Below are the code and all the weights of a small trained network. Each question names an input and a target symbol and asks about switching units off, where a switched-off unit gives its printed mean instead of its output.

import numpy as np


def w(rows, s, z=0):
    codes = np.array(rows[::2]) - 128.0
    scale = np.full(codes.shape[1], s)
    scale[-1] = z or s
    return codes * scale


def f(y):
    return np.maximum(y, 0)


def softmax(a):
    e = np.exp(a - a.max(-1, keepdims=True))
    return e / e.sum(-1, keepdims=True)


def log_softmax(a):
    a = a - a.max(-1, keepdims=True)
    return a - np.log(np.exp(a).sum(-1, keepdims=True))


def net(x, mask):
    ids = ['αβγδεζηθλξπστφψω'.index(c) for c in x.split()]
    T = len(ids)
    res = E[ids] + P[:T]
    r = res
    for j in range(2):
        rows = slice(3 * j, 3 * j + 3)
        q, k, v = (r @ M[0][rows].T for M in (Q, K, V))
        z = softmax(np.where(np.tri(T) > 0, q @ k.T / 3**0.5, -1e9)) @ v
        o = O[0][rows]
        res = res + np.where(mask[j], z, o[:, -1]) @ o[:, :-1]
    y = f(res @ A[0][:, :-1].T + A[0][:, -1])
    res = res + np.where(mask[2:6], y, B[0][:, -1]) @ B[0][:, :-1]
    return log_softmax(res[-1] @ U[:, :-1].T + U[:, -1])


Q, K, V, O, A, B = {}, {}, {}, {}, {}, {}
E = w([
[49,148,119,3],'α',
[249,167,33,206],'β',
[98,96,70,144],'γ',
[92,182,123,151],'δ',
[88,136,87,155],'ε',
[32,8,170,89],'ζ',
[164,161,67,43],'η',
[222,28,113,211],'θ',
[207,171,226,54],'λ',
[49,76,10,198],'ξ',
[87,71,87,117],'π',
[93,131,91,102],'σ',
[103,80,200,217],'τ',
[103,136,69,188],'φ',
[116,151,62,226],'ψ',
[27,215,199,107],'ω',
],0.014)
P = w([
[78,130,79,236],'0',
[100,139,91,185],'1',
[109,129,99,153],'2',
[123,127,104,124],'3',
[124,121,115,104],'4',
[128,106,123,80],'5',
[137,89,129,59],'6',
[134,97,135,45],'7',
[136,85,140,24],'8',
[143,70,149,18],'9',
[144,82,155,2],'10',
[140,107,140,53],'11',
[130,129,130,102],'12',
],0.0053)
Q[0] = w([
[19,125,50,142],'h0',
[189,184,235,86],'h0',
[10,45,104,146],'h0',
[180,155,110,55],'h1',
[207,109,102,172],'h1',
[125,159,218,157],'h1',
],0.011)
K[0] = w([
[160,114,213,3],'h0',
[15,140,28,166],'h0',
[157,126,232,106],'h0',
[120,207,120,71],'h1',
[185,149,186,154],'h1',
[16,152,170,221],'h1',
],0.011)
V[0] = w([
[220,52,174,156],'h0',
[18,104,220,83],'h0',
[135,189,44,41],'h0',
[235,182,128,111],'h1',
[162,114,88,188],'h1',
[125,125,214,254],'h1',
],0.0091)
O[0] = w([
[175,15,147,135,57],'h0',
[2,116,249,47,162],'h0',
[130,249,33,59,195],'h0',
[214,184,101,155,104],'h1',
[213,94,158,185,131],'h1',
[98,153,204,150,1],'h1',
],0.0064,0.0066)
A[0] = w([
[254,148,108,249,248],'n0',
[187,93,78,103,140],'n1',
[202,141,116,41,253],'n2',
[174,50,4,117,77],'n3',
],0.0059,0.0038)
B[0] = w([
[128,90,109,2,246],'n0',
[147,173,171,211,204],'n1',
[160,139,184,166,254],'n2',
[105,148,130,213,253],'n3',
],0.0097,0.0067)
U = w([
[99,72,193,113,175],'α',
[82,212,90,47,83],'β',
[189,253,174,212,28],'γ',
[168,98,112,89,74],'δ',
[133,170,166,146,73],'ε',
[81,206,198,151,180],'ζ',
[147,113,226,237,254],'η',
[214,94,58,68,167],'θ',
[107,58,75,249,17],'λ',
[147,137,92,7,6],'ξ',
[167,99,99,87,55],'π',
[232,159,252,72,131],'σ',
[176,247,83,182,230],'τ',
[213,35,135,133,178],'φ',
[150,115,122,126,99],'ψ',
[152,46,136,68,51],'ω',
],0.0075,0.0039)

Each question gives the input, a string of symbols that net reads in full, and the target symbol t.
The units are the heads (3 rows each of Q, K, V and O) and the neurons (one row each of A and B). Each row of codes is followed by its name. A weight is (code - 128) times the scale printed after its matrix; where a second scale follows, it is the last column's (O, A, B and U).
mask holds one flag per unit, heads first, then neurons. A switched-off unit (its flag False) gives its mean, the last column of its rows in O or B, instead of its output. The means were averaged over made-up inputs and are rounded, as every weight is.
A unit's drop is (log p(t) with every unit on - log p(t) with that unit switched off) / (log p(t) with every unit on - log p(t) with every unit switched off).
The circuit of an input: a set's keep is (log p(t) with only the set's units on - log p(t) with every unit switched off) / (log p(t) with every unit on - log p(t) with every unit switched off). Starting from all 6 units, units are removed one at a time, each time the one whose removal leaves the highest keep (on an exact tie, the one counted first), for as long as the keep stays at least 0.8.
circuit, biggest first: the units of the circuit, biggest drop first
k most important neurons: the k neurons with the biggest drops, biggest first
which heads matter: for each layer, one digit per head in row order, 1 if its drop is at least 0.15 and else 0, layers parted by /
drop when u is switched off: that unit's drop, to one decimal
input α α δ, target β: circuit, biggest first	[h0; h1]
input σ η ξ φ λ η γ ψ α γ ξ, target λ: which heads matter	10
input λ β σ η θ, target θ: circuit, biggest first	[n0; h0]
input γ α σ η ε σ σ β α φ σ γ, target β: which heads matter	10
input ξ ξ γ σ φ η ξ π, target τ: circuit, biggest first	[h0; n0]
input φ α ε ξ φ, target β: circuit, biggest first	[h0]
input α ξ ζ σ ψ φ α σ, target β: which heads matter	11
input ξ ξ α ψ, target β: which heads matter	10
input η γ ξ ξ α α η α η λ ξ ξ, target λ: 2 most important neurons	[n3; n0]
input η β ω θ ξ ψ ξ σ ξ ξ ζ π, target α: which heads matter	10
input ξ θ ξ, target φ: circuit, biggest first	[n0; h0]
input η τ π η ξ η γ η φ, target τ: 2 most important neurons	[n3; n1]
input η η π, target τ: circuit, biggest first	[h0; n3]
input ξ σ ξ β π ξ ξ ε η φ, target τ: circuit, biggest first	[h0]
input ξ σ η τ ζ, target α: drop when h1 is switched off	0.2
input φ α β, target θ: drop when h1 is switched off	0.2
input δ ξ ξ δ η ξ, target τ: drop when n0 is switched off	0.0
input ξ ζ ε, target α: drop when h0 is switched off	0.6
